Below is a small trained network, with its code and all its weights. Each question gives an input and a target symbol and asks what happens when units are switched off, that is, made to give their printed mean instead of their output.

import numpy as np


def w(rows, s, z=0):
    codes = np.array(rows[::2]) - 128.0
    scale = np.full(codes.shape[1], s)
    scale[-1] = z or s
    return codes * scale


def norm(h):
    return h / np.sqrt((h * h).mean(-1, keepdims=True) + 1e-5)


def f(y):
    return np.maximum(y, 0)


def softmax(a):
    e = np.exp(a - a.max(-1, keepdims=True))
    return e / e.sum(-1, keepdims=True)


def log_softmax(a):
    a = a - a.max(-1, keepdims=True)
    return a - np.log(np.exp(a).sum(-1, keepdims=True))


def net(x, mask):
    ids = ['αδηλμω'.index(c) for c in x.split()]
    T = len(ids)
    res = E[ids] + P[:T]
    q, k, v = (norm(res) @ M[0].T for M in (Q, K, V))
    z = softmax(np.where(np.tri(T) > 0, q @ k.T / 4**0.5, -1e9)) @ v
    res = res + np.where(mask[0], z, O[0][:, -1]) @ O[0][:, :-1]
    y = f(norm(res) @ A[0][:, :-1].T + A[0][:, -1])
    res = res + np.where(mask[1:13], y, B[0][:, -1]) @ B[0][:, :-1]
    return log_softmax(norm(res)[-1] @ U[:, :-1].T + U[:, -1])


Q, K, V, O, A, B = {}, {}, {}, {}, {}, {}
E = w([
[49,174,117,127],'α',
[139,134,2,114],'δ',
[110,120,140,244],'η',
[48,247,3,251],'λ',
[55,116,130,248],'μ',
[168,235,220,73],'ω',
],0.0096)
P = w([
[82,189,137,203],'0',
[99,174,118,168],'1',
[103,146,119,145],'2',
[118,124,116,132],'3',
[128,107,109,122],'4',
[138,77,109,122],'5',
[143,19,136,133],'6',
[106,2,172,132],'7',
],0.0038)
Q[0] = w([
[71,151,105,168],'h1',
[146,129,124,5],'h1',
[142,177,179,131],'h1',
[59,228,82,232],'h1',
],0.018)
K[0] = w([
[253,14,77,98],'h1',
[169,186,157,212],'h1',
[15,86,215,84],'h1',
[156,31,76,64],'h1',
],0.0073)
V[0] = w([
[102,146,98,133],'h1',
[9,62,143,106],'h1',
[146,189,111,76],'h1',
[56,156,171,87],'h1',
],0.012)
O[0] = w([
[98,78,85,34,255],'h1',
[19,151,2,147,51],'h1',
[19,94,237,120,204],'h1',
[9,114,136,254,109],'h1',
],0.0072,0.0045)
A[0] = w([
[202,130,100,5,216],'n1',
[91,141,215,138,250],'n2',
[121,142,219,36,231],'n3',
[151,86,2,170,248],'n4',
[114,160,100,105,13],'n5',
[41,144,96,185,144],'n6',
[165,74,184,145,133],'n7',
[135,44,132,64,225],'n8',
[104,234,148,94,136],'n9',
[41,86,63,202,160],'n10',
[70,228,157,63,227],'n11',
[121,134,32,87,27],'n12',
],0.0072,0.0024)
B[0] = w([
[71,181,192,165,220],'n1',
[179,121,138,168,210],'n2',
[134,67,65,165,229],'n3',
[90,116,154,80,245],'n4',
[124,123,179,71,144],'n5',
[158,122,216,111,240],'n6',
[156,122,78,48,162],'n7',
[92,254,96,141,188],'n8',
[114,66,123,108,208],'n9',
[204,101,133,96,243],'n10',
[151,62,109,153,254],'n11',
[192,103,188,111,188],'n12',
],0.007,0.0057)
U = w([
[4,80,99,172,4],'α',
[123,188,153,104,174],'δ',
[251,136,101,116,38],'η',
[159,45,167,51,122],'λ',
[143,84,35,149,163],'μ',
[148,124,194,213,199],'ω',
],0.012,0.0027)

Each question gives the input, a string of symbols that net reads in full, and the target symbol t.
The units are the heads (4 rows each of Q, K, V and O) and the neurons (one row each of A and B). Each row of codes is followed by its name. A weight is (code - 128) times the scale printed after its matrix; where a second scale follows, it is the last column's (O, A, B and U).
mask holds one flag per unit, heads first, then neurons. A switched-off unit (its flag False) gives its mean, the last column of its rows in O or B, instead of its output. The means were averaged over made-up inputs and are rounded, as every weight is.
A unit's drop is (log p(t) with every unit on - log p(t) with that unit switched off) / (log p(t) with every unit on - log p(t) with every unit switched off).
The circuit of an input: a set's keep is (log p(t) with only the set's units on - log p(t) with every unit switched off) / (log p(t) with every unit on - log p(t) with every unit switched off). Starting from the 12 units with the biggest drops (on a tie, the unit counted first), units are removed one at a time, each time the one whose removal leaves the highest keep (on an exact tie, the one counted first), for as long as the keep stays at least 0.8.
circuit, biggest first: the units of the circuit, biggest drop first
k most important neurons: the k neurons with the biggest drops, biggest first
drop of u: that unit's drop, to one decimal
input ω λ α ω α μ, target α: circuit, biggest first => (h1)
input α λ η λ δ δ α, target δ: circuit, biggest first => (h1 n8 n1)
input η δ λ ω, target ω: circuit, biggest first => (n10 n1 h1)
input ω δ λ α, target α: 2 most important neurons => (n3 n1)
input α μ λ, target μ: circuit, biggest first => (n1 n10)
input δ λ ω μ ω λ δ μ, target δ: 2 most important neurons => (n8 n11)
input α μ η, target μ: 2 most important neurons => (n1 n10)
input λ μ δ λ η ω η, target η: 3 most important neurons => (n7 n8 n4)
input δ λ η, target η: 3 most important neurons => (n7 n8 n3)
input λ δ λ λ λ α ω μ, target μ: 3 most important neurons => (n3 n6 n1)
input δ μ δ ω δ, target δ: 2 most important neurons => (n1 n8)
input λ λ μ, target λ: 2 most important neurons => (n10 n4)
input η ω λ η ω ω λ, target ω: drop of h1 => 1.2
input ω λ μ, target λ: drop of n1 => 0.5
input λ η ω ω λ α, target ω: drop of n5 => 0.0
input δ λ μ, target μ: most important neuron => (n3)
